Below is a small trained network, with its code and all its weights. Each question gives an input and a target symbol and asks what happens when units are switched off, that is, made to give their printed mean instead of their output.

import numpy as np


def w(rows, s, z=0):
    codes = np.array(rows[::2]) - 128.0
    scale = np.full(codes.shape[1], s)
    scale[-1] = z or s
    return codes * scale


def norm(h):
    return h / np.sqrt((h * h).mean(-1, keepdims=True) + 1e-5)


def f(y):
    return np.maximum(y, 0)


def softmax(a):
    e = np.exp(a - a.max(-1, keepdims=True))
    return e / e.sum(-1, keepdims=True)


def log_softmax(a):
    a = a - a.max(-1, keepdims=True)
    return a - np.log(np.exp(a).sum(-1, keepdims=True))


def net(x, mask):
    ids = ['ΓΦΩαβδζμξψ'.index(c) for c in x.split()]
    T = len(ids)
    res = E[ids] + P[:T]
    u = 0
    for l in range(2):
        r = norm(res)
        for j in range(2):
            rows = slice(2 * j, 2 * j + 2)
            q, k, v = (r @ M[l][rows].T for M in (Q, K, V))
            z = softmax(np.where(np.tri(T) > 0, q @ k.T / 2**0.5, -1e9)) @ v
            o = O[l][rows]
            res = res + np.where(mask[u + j], z, o[:, -1]) @ o[:, :-1]
        u += 2
        y = f(norm(res) @ A[l][:, :-1].T + A[l][:, -1])
        res = res + np.where(mask[u : u + 4], y, B[l][:, -1]) @ B[l][:, :-1]
        u += 4
    return log_softmax(norm(res)[-1] @ U[:, :-1].T + U[:, -1])


Q, K, V, O, A, B = {}, {}, {}, {}, {}, {}
E = w([
[84,105,164,144,125,136],'Γ',
[152,140,184,136,157,64],'Φ',
[97,104,154,113,139,144],'Ω',
[101,111,104,95,154,99],'α',
[93,125,155,111,137,156],'β',
[39,103,116,148,141,96],'δ',
[114,181,172,176,155,160],'ζ',
[106,171,88,146,158,67],'μ',
[164,108,102,164,110,116],'ξ',
[10,60,70,248,249,113],'ψ',
],0.018)
P = w([
[248,137,98,2,25,139],'0',
[137,13,200,88,229,129],'1',
[132,20,198,137,245,150],'2',
[134,8,185,121,193,214],'3',
[142,18,175,144,201,203],'4',
[126,40,161,152,207,220],'5',
[119,68,155,147,215,207],'6',
[134,110,150,154,209,202],'7',
[117,166,130,134,210,217],'8',
[118,200,136,132,204,224],'9',
[113,250,125,95,222,219],'10',
],0.0058)
Q[0] = w([
[84,109,181,138,151,97],'0.h0',
[147,112,119,81,32,127],'0.h0',
[117,153,165,159,248,150],'0.h1',
[123,128,164,173,203,141],'0.h1',
],0.011)
K[0] = w([
[84,124,104,208,130,132],'0.h0',
[86,46,215,100,124,98],'0.h0',
[178,212,43,203,44,150],'0.h1',
[13,143,36,135,3,84],'0.h1',
],0.0066)
V[0] = w([
[249,138,81,78,132,199],'0.h0',
[142,14,147,73,127,154],'0.h0',
[134,141,44,113,175,113],'0.h1',
[187,75,138,223,175,132],'0.h1',
],0.012)
O[0] = w([
[81,60,125,225,69,139,2],'0.h0',
[92,248,141,191,174,54,107],'0.h0',
[70,69,131,129,213,78,199],'0.h1',
[188,147,210,165,154,73,89],'0.h1',
],0.011,0.009)
A[0] = w([
[2,114,82,71,106,100,150],'0.n0',
[136,174,173,129,47,62,20],'0.n1',
[60,49,150,103,169,137,254],'0.n2',
[143,89,114,222,143,105,135],'0.n3',
],0.0083,0.0021)
B[0] = w([
[197,160,169,136,153,140,219],'0.n0',
[216,134,2,155,183,175,133],'0.n1',
[203,93,182,135,72,108,254],'0.n2',
[180,145,147,237,198,109,143],'0.n3',
],0.0089,0.0092)
Q[1] = w([
[94,79,190,116,14,80],'1.h0',
[34,155,116,154,94,152],'1.h0',
[2,140,68,143,71,141],'1.h1',
[143,171,132,91,221,229],'1.h1',
],0.0084)
K[1] = w([
[118,193,147,113,232,104],'1.h0',
[153,99,232,12,250,137],'1.h0',
[220,254,177,84,95,129],'1.h1',
[126,59,73,88,120,155],'1.h1',
],0.008)
V[1] = w([
[15,87,160,128,119,163],'1.h0',
[127,26,164,120,141,72],'1.h0',
[196,118,194,203,128,155],'1.h1',
[59,117,6,189,245,142],'1.h1',
],0.011)
O[1] = w([
[4,97,103,53,122,170,26],'1.h0',
[60,60,245,113,145,2,144],'1.h0',
[83,218,80,158,184,240,142],'1.h1',
[132,86,100,188,244,135,254],'1.h1',
],0.0099,0.0053)
A[1] = w([
[41,57,102,156,41,99,121],'1.n0',
[7,59,179,136,111,58,107],'1.n1',
[38,161,139,217,96,179,250],'1.n2',
[191,137,90,186,213,112,151],'1.n3',
],0.011,0.0024)
B[1] = w([
[161,147,134,43,159,134,144],'1.n0',
[128,201,16,235,2,89,195],'1.n1',
[98,143,246,44,97,235,144],'1.n2',
[159,71,231,72,51,150,245],'1.n3',
],0.009,0.012)
U = w([
[101,167,178,100,99,150,94],'Γ',
[136,109,117,174,219,125,130],'Φ',
[120,160,188,152,141,144,3],'Ω',
[195,173,81,182,115,117,106],'α',
[197,60,137,76,108,114,116],'β',
[129,137,112,160,100,79,246],'δ',
[211,162,188,214,98,113,30],'ζ',
[133,246,153,84,179,45,194],'μ',
[115,149,85,129,154,163,190],'ξ',
[148,140,144,132,109,158,161],'ψ',
],0.012,0.0035)

Each question gives the input, a string of symbols that net reads in full, and the target symbol t.
The units are the heads (2 rows each of Q, K, V and O) and the neurons (one row each of A and B). Each row of codes is followed by its name. A weight is (code - 128) times the scale printed after its matrix; where a second scale follows, it is the last column's (O, A, B and U).
mask holds one flag per unit, layer by layer, with each layer's heads first. A switched-off unit (its flag False) gives its mean, the last column of its rows in O or B, instead of its output. The means were averaged over made-up inputs and are rounded, as every weight is.
A unit's drop is (log p(t) with every unit on - log p(t) with that unit switched off) / (log p(t) with every unit on - log p(t) with every unit switched off).
The circuit of an input: a set's keep is (log p(t) with only the set's units on - log p(t) with every unit switched off) / (log p(t) with every unit on - log p(t) with every unit switched off). Starting from all 12 units, units are removed one at a time, each time the one whose removal leaves the highest keep (on an exact tie, the one counted first), for as long as the keep stays at least 0.8.
units of the circuit, in order: the units of the circuit, biggest drop first
most important unit: the unit with the biggest drop
k most important neurons: the k neurons with the biggest drops, biggest first
heads that matter: for each layer, one digit per head in row order, 1 if its drop is at least 0.15 and else 0, layers parted by /
input α μ δ β Φ Φ, target Φ: most important unit => 0.h0
input α δ Ω, target Φ: units of the circuit, in order => [0.h0 1.h1 0.h1]
input Φ μ δ α Φ ψ μ Γ ζ α, target ζ: heads that matter => 11 / 10
input β μ δ δ Γ β Ω, target ξ: units of the circuit, in order => [1.h0 0.h1 0.h0]
input μ ξ Φ ξ β μ, target δ: units of the circuit, in order => [1.h0 1.n1 0.h0]
input β Ω μ Γ δ δ, target ξ: units of the circuit, in order => [1.h0 0.h0 0.h1]
input δ δ β α Φ μ ζ δ Φ ζ Φ, target β: heads that matter => 11 / 00
input μ μ β ζ δ α μ Γ, target δ: units of the circuit, in order => [1.h0 1.n1 0.h1]
input α Γ μ δ δ, target Φ: units of the circuit, in order => [0.h0 0.h1 1.h1 0.n0]
input μ δ α ζ δ δ μ Γ μ, target β: heads that matter => 10 / 00
input μ Φ δ α δ ψ Φ α β ζ, target δ: units of the circuit, in order => [1.h0 1.n1 0.h0 0.h1]
input Φ Γ α ψ Γ α ζ Φ δ α μ, target ζ: units of the circuit, in order => [1.h0 0.h0 0.n1]
input ψ δ μ δ δ α, target μ: heads that matter => 11 / 00
input μ Φ δ β, target δ: 2 most important neurons => [1.n1 1.n3]
input ψ Ω Γ μ δ β, target μ: most important unit => 0.h1
input μ δ Γ δ μ, target δ: units of the circuit, in order => [1.h0 1.n1 0.h1]
input α Φ Γ, target Φ: 2 most important neurons => [0.n0 0.n3]
input β β β μ δ Φ β δ Φ δ μ, target ξ: units of the circuit, in order => [1.h0 0.h0 0.h1]
input μ Φ β Ω α Ω, target δ: 2 most important neurons => [1.n1 1.n3]
input ψ Γ δ δ Ω δ Ω, target μ: most important unit => 0.h0
